Below are the code and all the weights of a small trained network. Each question names an input and a target symbol and asks about switching units off, where a switched-off unit gives its printed mean instead of its output.

import numpy as np


def w(rows, s, z=0):
    codes = np.array(rows[::2]) - 128.0
    scale = np.full(codes.shape[1], s)
    scale[-1] = z or s
    return codes * scale


def f(y):
    return y / 2 * (1 + np.tanh(0.7978845608 * (y + 0.044715 * y**3)))


def softmax(a):
    e = np.exp(a - a.max(-1, keepdims=True))
    return e / e.sum(-1, keepdims=True)


def log_softmax(a):
    a = a - a.max(-1, keepdims=True)
    return a - np.log(np.exp(a).sum(-1, keepdims=True))


def net(x, mask):
    ids = ['βγδεηλμπστφω'.index(c) for c in x.split()]
    T = len(ids)
    res = E[ids] + P[:T]
    u = 0
    for l in range(2):
        q, k, v = (res @ M[l].T for M in (Q, K, V))
        z = softmax(np.where(np.tri(T) > 0, q @ k.T / 2**0.5, -1e9)) @ v
        res = res + np.where(mask[u], z, O[l][:, -1]) @ O[l][:, :-1]
        u += 1
        y = f(res @ A[l][:, :-1].T + A[l][:, -1])
        res = res + np.where(mask[u : u + 8], y, B[l][:, -1]) @ B[l][:, :-1]
        u += 8
    return log_softmax(res[-1] @ U[:, :-1].T + U[:, -1])


Q, K, V, O, A, B = {}, {}, {}, {}, {}, {}
E = w([
[128,137,70,24,163,86,171,121,160,163,168],'β',
[128,177,194,135,91,96,139,242,74,229,194],'γ',
[199,84,184,60,79,90,107,99,251,67,169],'δ',
[103,65,149,116,69,12,117,133,159,146,194],'ε',
[161,118,228,52,205,126,118,143,221,114,199],'η',
[91,102,103,178,53,76,162,192,110,92,182],'λ',
[163,189,77,172,161,127,65,80,205,80,60],'μ',
[181,143,124,99,123,130,132,196,164,97,185],'π',
[112,105,179,141,40,55,101,132,174,82,190],'σ',
[126,255,110,49,183,103,129,149,163,144,52],'τ',
[83,170,120,127,117,160,187,242,114,87,120],'φ',
[86,121,69,73,155,99,165,157,179,73,169],'ω',
],0.014)
P = w([
[118,194,199,123,243,8,175,113,100,97,150],'0',
[142,142,145,94,49,92,179,151,142,83,103],'1',
[101,151,128,98,59,109,181,151,155,99,99],'2',
[82,166,133,105,63,126,175,161,148,117,91],'3',
[89,161,144,127,71,136,154,184,155,116,126],'4',
[86,164,145,119,73,148,158,175,154,128,118],'5',
[66,154,140,146,88,140,123,206,161,116,161],'6',
[78,152,137,130,86,154,146,186,170,114,144],'7',
[84,170,132,129,86,164,152,201,154,134,141],'8',
],0.011)
Q[0] = w([
[170,53,160,143,180,121,111,50,1,92,104],'0.h1',
[177,165,114,158,146,94,88,107,111,165,125],'0.h1',
],0.0083)
K[0] = w([
[85,92,123,3,3,179,135,219,152,137,151],'0.h1',
[102,123,131,95,90,130,167,175,100,84,129],'0.h1',
],0.0078)
V[0] = w([
[173,156,83,117,127,96,40,91,197,158,69],'0.h1',
[142,146,1,222,100,101,123,163,56,98,89],'0.h1',
],0.0077)
O[0] = w([
[119,211,102,153,142,60,108,122,139,253,147,254],'0.h1',
[87,153,180,44,129,180,103,114,181,140,212,66],'0.h1',
],0.017,0.0031)
A[0] = w([
[139,149,100,122,164,82,76,143,62,167,52,36],'0.n1',
[105,171,159,191,239,142,72,177,145,70,108,205],'0.n2',
[85,18,184,94,192,64,127,80,88,150,185,15],'0.n3',
[66,76,127,190,154,92,86,136,190,107,151,173],'0.n4',
[158,63,195,114,10,75,132,145,144,89,160,129],'0.n5',
[99,161,139,111,156,171,40,60,165,100,103,175],'0.n6',
[90,180,178,3,175,75,204,164,92,138,240,255],'0.n7',
[213,135,111,130,139,163,112,31,73,145,141,47],'0.n8',
],0.0068,0.0024)
B[0] = w([
[127,64,160,144,107,116,131,104,102,97,194,157],'0.n1',
[196,133,139,130,60,174,166,112,132,137,119,165],'0.n2',
[71,148,57,104,121,135,159,102,113,152,182,128],'0.n3',
[165,131,134,119,147,122,173,173,64,166,118,149],'0.n4',
[98,156,99,147,133,174,184,174,71,132,113,186],'0.n5',
[133,84,67,120,2,108,84,183,121,138,196,145],'0.n6',
[166,96,90,150,89,84,112,113,140,82,129,253],'0.n7',
[169,131,141,31,79,179,60,18,143,167,134,120],'0.n8',
],0.0096,0.012)
Q[1] = w([
[152,216,42,93,80,80,255,192,147,129,86],'1.h1',
[128,98,120,167,119,85,156,161,158,91,96],'1.h1',
],0.0094)
K[1] = w([
[186,82,229,202,216,13,152,20,3,59,148],'1.h1',
[55,88,97,178,163,47,116,49,148,78,189],'1.h1',
],0.0047)
V[1] = w([
[115,72,16,28,205,50,146,49,174,122,176],'1.h1',
[2,205,138,169,103,68,152,114,16,208,125],'1.h1',
],0.0058)
O[1] = w([
[153,181,70,63,140,78,44,254,76,119,97,14],'1.h1',
[110,193,58,41,63,64,162,52,9,199,86,2],'1.h1',
],0.01,0.0013)
A[1] = w([
[188,199,115,81,128,85,99,163,65,150,74,89],'1.n1',
[158,57,82,57,54,110,105,147,33,91,64,45],'1.n2',
[131,161,120,65,76,134,152,91,55,163,122,103],'1.n3',
[19,72,157,170,132,189,96,60,152,87,214,3],'1.n4',
[90,151,136,191,147,181,114,48,126,232,116,146],'1.n5',
[157,112,99,193,66,130,38,49,137,112,50,161],'1.n6',
[179,171,126,60,154,119,121,133,55,147,108,107],'1.n7',
[72,184,94,113,107,164,57,129,197,255,181,99],'1.n8',
],0.0072,0.0069)
B[1] = w([
[1,52,159,152,115,146,95,84,134,133,130,253],'1.n1',
[211,127,148,106,168,167,70,82,86,126,177,191],'1.n2',
[171,99,126,87,147,132,212,230,203,144,98,209],'1.n3',
[140,142,165,40,104,73,58,139,61,246,88,197],'1.n4',
[146,121,153,220,148,191,66,189,148,90,115,140],'1.n5',
[152,86,113,55,113,82,139,149,115,30,148,158],'1.n6',
[142,108,66,143,133,175,94,142,201,139,153,193],'1.n7',
[141,151,179,90,249,109,202,38,126,78,116,214],'1.n8',
],0.0094,0.017)
U = w([
[99,116,111,139,148,131,103,120,112,118,117,137],'β',
[91,126,133,135,89,157,150,64,114,125,132,164],'γ',
[160,168,112,121,132,70,115,129,78,135,80,182],'δ',
[135,93,90,113,144,142,150,134,145,146,135,33],'ε',
[121,86,114,155,129,105,136,127,141,126,113,1],'η',
[103,144,128,87,94,131,154,139,117,86,204,88],'λ',
[72,123,133,108,151,88,151,132,131,108,95,66],'μ',
[86,113,111,175,155,148,156,148,194,139,135,233],'π',
[167,161,108,106,114,102,169,147,121,147,87,122],'σ',
[87,114,84,125,1,54,123,153,191,131,120,244],'τ',
[126,113,166,100,143,99,132,151,118,136,92,36],'φ',
[139,161,112,108,165,87,128,196,114,111,89,116],'ω',
],0.007,0.0052)

Each question gives the input, a string of symbols that net reads in full, and the target symbol t.
The units are the heads (2 rows each of Q, K, V and O) and the neurons (one row each of A and B). Each row of codes is followed by its name. A weight is (code - 128) times the scale printed after its matrix; where a second scale follows, it is the last column's (O, A, B and U).
mask holds one flag per unit, layer by layer, with each layer's heads first. A switched-off unit (its flag False) gives its mean, the last column of its rows in O or B, instead of its output. The means were averaged over made-up inputs and are rounded, as every weight is.
A unit's drop is (log p(t) with every unit on - log p(t) with that unit switched off) / (log p(t) with every unit on - log p(t) with every unit switched off).
The circuit of an input: a set's keep is (log p(t) with only the set's units on - log p(t) with every unit switched off) / (log p(t) with every unit on - log p(t) with every unit switched off). Starting from the 12 units with the biggest drops (on a tie, the unit counted first), units are removed one at a time, each time the one whose removal leaves the highest keep (on an exact tie, the one counted first), for as long as the keep stays at least 0.8.
units of the circuit, in order: the units of the circuit, biggest drop first
unit that matters most: the unit with the biggest drop
k most important neurons: the k neurons with the biggest drops, biggest first
k most important neurons of layer l: the k neurons of layer l with the biggest drops, biggest first
input ω η ω γ φ, target ω: units of the circuit, in order : (1.h1)
input μ π μ φ μ δ μ π σ, target μ: units of the circuit, in order : (1.n8; 0.h1; 1.h1; 1.n1)
input φ ω δ δ φ π, target φ: units of the circuit, in order : (1.n4; 0.h1; 1.h1)
input δ μ λ φ, target τ: 4 most important neurons : (1.n8; 1.n2; 0.n1; 0.n5)
input λ μ ε β τ τ μ, target λ: 2 most important neurons : (0.n6; 0.n5)
input ε φ β ε φ ε β γ δ, target ε: 4 most important neurons of layer 0 : (0.n3; 0.n5; 0.n7; 0.n4)
input φ δ τ ω φ λ γ, target φ: units of the circuit, in order : (1.n4; 0.h1; 1.h1)
input β π δ, target β: 2 most important neurons : (1.n2; 1.n1)
input η λ π, target η: 2 most important neurons : (0.n2; 0.n1)
input τ η δ ε ε τ μ π, target τ: 4 most important neurons : (1.n8; 0.n2; 1.n1; 0.n5)
input ω ω λ λ ω σ, target ω: units of the circuit, in order : (0.h1; 1.h1; 1.n1)
input η φ λ σ δ, target η: units of the circuit, in order : (0.h1; 1.h1)
input ε φ β δ λ β, target ε: 4 most important neurons : (1.n2; 1.n3; 0.n3; 1.n7)
input ε γ π γ π, target ε: most important neuron of layer 0 : (0.n3)
input ε φ ε β τ π π φ μ, target τ: 4 most important neurons of layer 1 : (1.n1; 1.n8; 1.n3; 1.n6)
input η φ φ η γ σ β β ε, target η: 3 most important neurons of layer 0 : (0.n2; 0.n5; 0.n1)
input φ π φ λ λ τ, target φ: 2 most important neurons : (1.n4; 0.n2)
input φ λ λ μ η, target τ: 3 most important neurons of layer 1 : (1.n4; 1.n2; 1.n8)
input ε β δ, target ε: 3 most important neurons : (1.n2; 1.n3; 0.n3)
input τ μ ε λ ε ω, target τ: 2 most important neurons of layer 0 : (0.n2; 0.n5)
input η φ φ σ τ, target η: 2 most important neurons of layer 0 : (0.n2; 0.n1)
input γ β μ π γ μ, target γ: 2 most important neurons : (0.n7; 1.n3)
input ω σ γ, target ω: 2 most important neurons : (0.n2; 1.n1)
input π π φ, target π: unit that matters most : 1.h1
input σ τ η ω η π φ η, target σ: 2 most important neurons : (1.n1; 0.n3)
input μ φ φ ω μ ε μ μ, target μ: 2 most important neurons of layer 0 : (0.n6; 0.n5)
input λ φ π μ τ, target τ: 2 most important neurons : (0.n7; 1.n8)
input π η γ, target π: most important neuron of layer 0 : (0.n2)
input π μ μ μ φ μ ε, target π: 2 most important neurons of layer 0 : (0.n4; 0.n1)
input σ η π τ, target σ: 2 most important neurons of layer 0 : (0.n7; 0.n5)
